Below are the code and all the weights of a small trained network. Each question names an input and a class and asks about switching units off, where a switched-off unit gives its printed mean instead of its output.

import numpy as np


def w(rows, s, z=0):
    codes = np.array(rows[::2]) - 128.0
    scale = np.full(codes.shape[1], s)
    scale[-1] = z or s
    return codes * scale


def norm(h):
    return h / np.sqrt((h * h).mean(-1, keepdims=True) + 1e-5)


def f(y):
    return np.maximum(y, 0)


def log_softmax(a):
    a = a - a.max(-1, keepdims=True)
    return a - np.log(np.exp(a).sum(-1, keepdims=True))


def net(x, mask):
    res = np.array(x, float).reshape(1, 2) / 4 @ E
    u = 0
    for l in range(2):
        y = f(norm(res) @ A[l][:, :-1].T + A[l][:, -1])
        res = res + np.where(mask[u : u + 14], y, B[l][:, -1]) @ B[l][:, :-1]
        u += 14
    return log_softmax(norm(res)[-1] @ U[:, :-1].T + U[:, -1])


A, B = {}, {}
E = w([
[100,105,219,112,225,64,4,153,131,157],'x0',
[34,167,131,101,56,25,115,135,186,46],'x1',
],0.0018)
A[0] = w([
[174,160,32,139,124,187,216,50,152,142,216],'0.n1',
[108,165,141,92,119,89,55,138,141,126,75],'0.n2',
[96,190,125,146,37,91,163,48,161,57,2],'0.n3',
[154,72,103,239,159,247,126,107,88,161,218],'0.n4',
[101,149,132,99,54,13,140,123,116,51,132],'0.n5',
[166,182,152,66,237,120,93,147,185,116,105],'0.n6',
[162,137,255,97,204,54,18,140,124,157,211],'0.n7',
[158,96,195,104,100,192,100,130,151,54,90],'0.n8',
[111,125,149,50,140,106,110,149,154,120,86],'0.n9',
[92,131,114,115,74,209,203,121,150,44,99],'0.n10',
[142,128,79,185,200,72,152,138,116,85,89],'0.n11',
[20,130,158,89,89,82,81,128,195,134,164],'0.n12',
[214,90,176,147,150,174,92,93,100,143,161],'0.n13',
[122,147,179,169,95,136,115,125,111,154,42],'0.n14',
],0.0014,0.0011)
B[0] = w([
[94,98,119,113,156,91,18,130,62,118,209],'0.n1',
[179,146,139,113,152,149,187,117,132,192,164],'0.n2',
[126,94,150,122,186,149,51,133,127,225,176],'0.n3',
[107,95,100,55,131,101,113,168,251,100,209],'0.n4',
[163,108,124,155,198,152,178,178,144,113,207],'0.n5',
[104,132,98,151,107,149,125,64,85,90,169],'0.n6',
[116,134,49,180,72,165,148,145,56,101,252],'0.n7',
[160,164,107,138,122,132,105,94,122,109,128],'0.n8',
[145,131,145,124,147,149,171,118,127,156,153],'0.n9',
[145,102,82,125,132,124,77,147,77,103,179],'0.n10',
[127,139,136,150,118,149,71,122,138,129,128],'0.n11',
[147,97,129,148,165,206,186,172,145,137,211],'0.n12',
[103,82,121,94,123,75,173,144,196,109,182],'0.n13',
[152,138,123,162,126,137,123,147,151,118,128],'0.n14',
],0.0021,0.0028)
A[1] = w([
[100,81,108,87,78,124,124,107,129,114,121],'1.n1',
[128,106,107,20,147,82,57,125,160,120,64],'1.n2',
[131,167,239,135,139,123,57,129,90,168,31],'1.n3',
[181,189,96,106,10,167,207,18,136,115,131],'1.n4',
[84,158,129,107,55,50,154,154,116,108,134],'1.n5',
[100,95,237,101,201,82,69,122,143,180,164],'1.n6',
[101,147,232,161,153,76,72,133,111,137,38],'1.n7',
[50,217,149,122,86,49,140,105,217,111,43],'1.n8',
[114,83,74,108,124,143,107,185,134,115,165],'1.n9',
[217,109,202,112,169,170,115,80,83,222,72],'1.n10',
[129,196,157,200,121,209,252,137,88,137,227],'1.n11',
[203,115,104,152,145,184,113,81,39,170,109],'1.n12',
[196,134,141,128,157,154,155,76,123,219,2],'1.n13',
[95,190,184,134,85,73,137,120,215,79,21],'1.n14',
],0.0026,0.0007)
B[1] = w([
[119,127,159,168,170,121,112,132,115,143,173],'1.n1',
[107,190,141,193,132,124,156,135,99,102,181],'1.n2',
[99,158,55,130,26,106,131,100,93,104,180],'1.n3',
[62,110,121,104,82,78,1,90,73,202,205],'1.n4',
[190,103,144,100,171,187,141,141,139,164,208],'1.n5',
[130,154,51,132,60,148,145,74,88,122,250],'1.n6',
[130,109,49,121,47,118,96,88,109,140,204],'1.n7',
[221,77,175,122,170,214,162,157,163,175,216],'1.n8',
[123,184,193,170,144,97,152,111,114,112,244],'1.n9',
[116,126,123,90,79,137,198,149,188,107,205],'1.n10',
[68,194,172,198,187,27,64,126,108,41,176],'1.n11',
[108,148,195,112,135,101,136,164,193,112,221],'1.n12',
[115,105,213,61,131,113,167,170,221,130,167],'1.n13',
[186,68,157,63,196,206,205,145,193,201,198],'1.n14',
],0.0027,0.0026)
U = w([
[160,84,152,78,147,169,179,169,215,154,146],'0',
[97,119,67,119,66,111,65,101,56,141,152],'1',
[115,200,185,212,202,70,141,145,107,61,123],'2',
[227,169,193,111,147,82,101,15,131,111,10],'3',
[214,193,184,101,157,78,106,4,141,127,2],'4',
],0.011,0.0098)

Each question gives the input, the list of numbers given to net, and the class t.
The units are the neurons (one row each of A and B). Each row of codes is followed by its name. A weight is (code - 128) times the scale printed after its matrix; where a second scale follows, it is the last column's (A, B and U).
mask holds one flag per neuron, layer by layer. A switched-off neuron (its flag False) gives its mean, the last column of its row in B, instead of its output. The means were averaged over made-up inputs and are rounded, as every weight is.
A unit's drop is (log p(t) with every unit on - log p(t) with that unit switched off) / (log p(t) with every unit on - log p(t) with every unit switched off).
The circuit of an input: a set's keep is (log p(t) with only the set's units on - log p(t) with every unit switched off) / (log p(t) with every unit on - log p(t) with every unit switched off). Starting from the 12 units with the biggest drops (on a tie, the unit counted first), units are removed one at a time, each time the one whose removal leaves the highest keep (on an exact tie, the one counted first), for as long as the keep stays at least 0.8.
units of the circuit, in order: the units of the circuit, biggest drop first
unit that matters most: the unit with the biggest drop
k most important neurons: the k neurons with the biggest drops, biggest first
top k neurons in layer l: the k neurons of layer l with the biggest drops, biggest first
drop when u is switched off: that unit's drop, to one decimal
input [1,3], class 2: 2 most important neurons => [0.n12 0.n4]
input [4,0], class 1: unit that matters most => 0.n5
input [-8,-7], class 1: 4 most important neurons => [1.n4 1.n14 1.n8 1.n11]
input [-6,6], class 0: 2 most important neurons => [0.n7 1.n8]
input [6,7], class 0: units of the circuit, in order => [1.n14 1.n8]
input [3,0], class 2: 2 most important neurons => [0.n7 0.n1]
input [-5,-4], class 1: top 2 neurons in layer 1 => [1.n4 1.n14]
input [-3,0], class 2: 2 most important neurons => [0.n1 0.n7]
input [0,-3], class 2: 2 most important neurons => [0.n4 1.n2]
input [7,7], class 0: 4 most important neurons => [1.n14 1.n8 0.n1 1.n4]
input [3,-2], class 2: 2 most important neurons => [0.n7 0.n1]
input [-2,3], class 2: 2 most important neurons => [0.n10 0.n3]
input [6,-5], class 1: 2 most important neurons => [1.n6 0.n12]
input [-5,-3], class 1: units of the circuit, in order => [1.n4]
input [-4,1], class 1: top 2 neurons in layer 1 => [1.n4 1.n11]
input [0,1], class 2: drop when 1.n11 is switched off => 0.4
input [-6,7], class 0: drop when 1.n8 is switched off => 0.2
input [-5,6], class 0: drop when 0.n7 is switched off => 0.9
input [7,-5], class 1: drop when 0.n11 is switched off => 0.0
input [4,3], class 1: unit that matters most => 0.n4
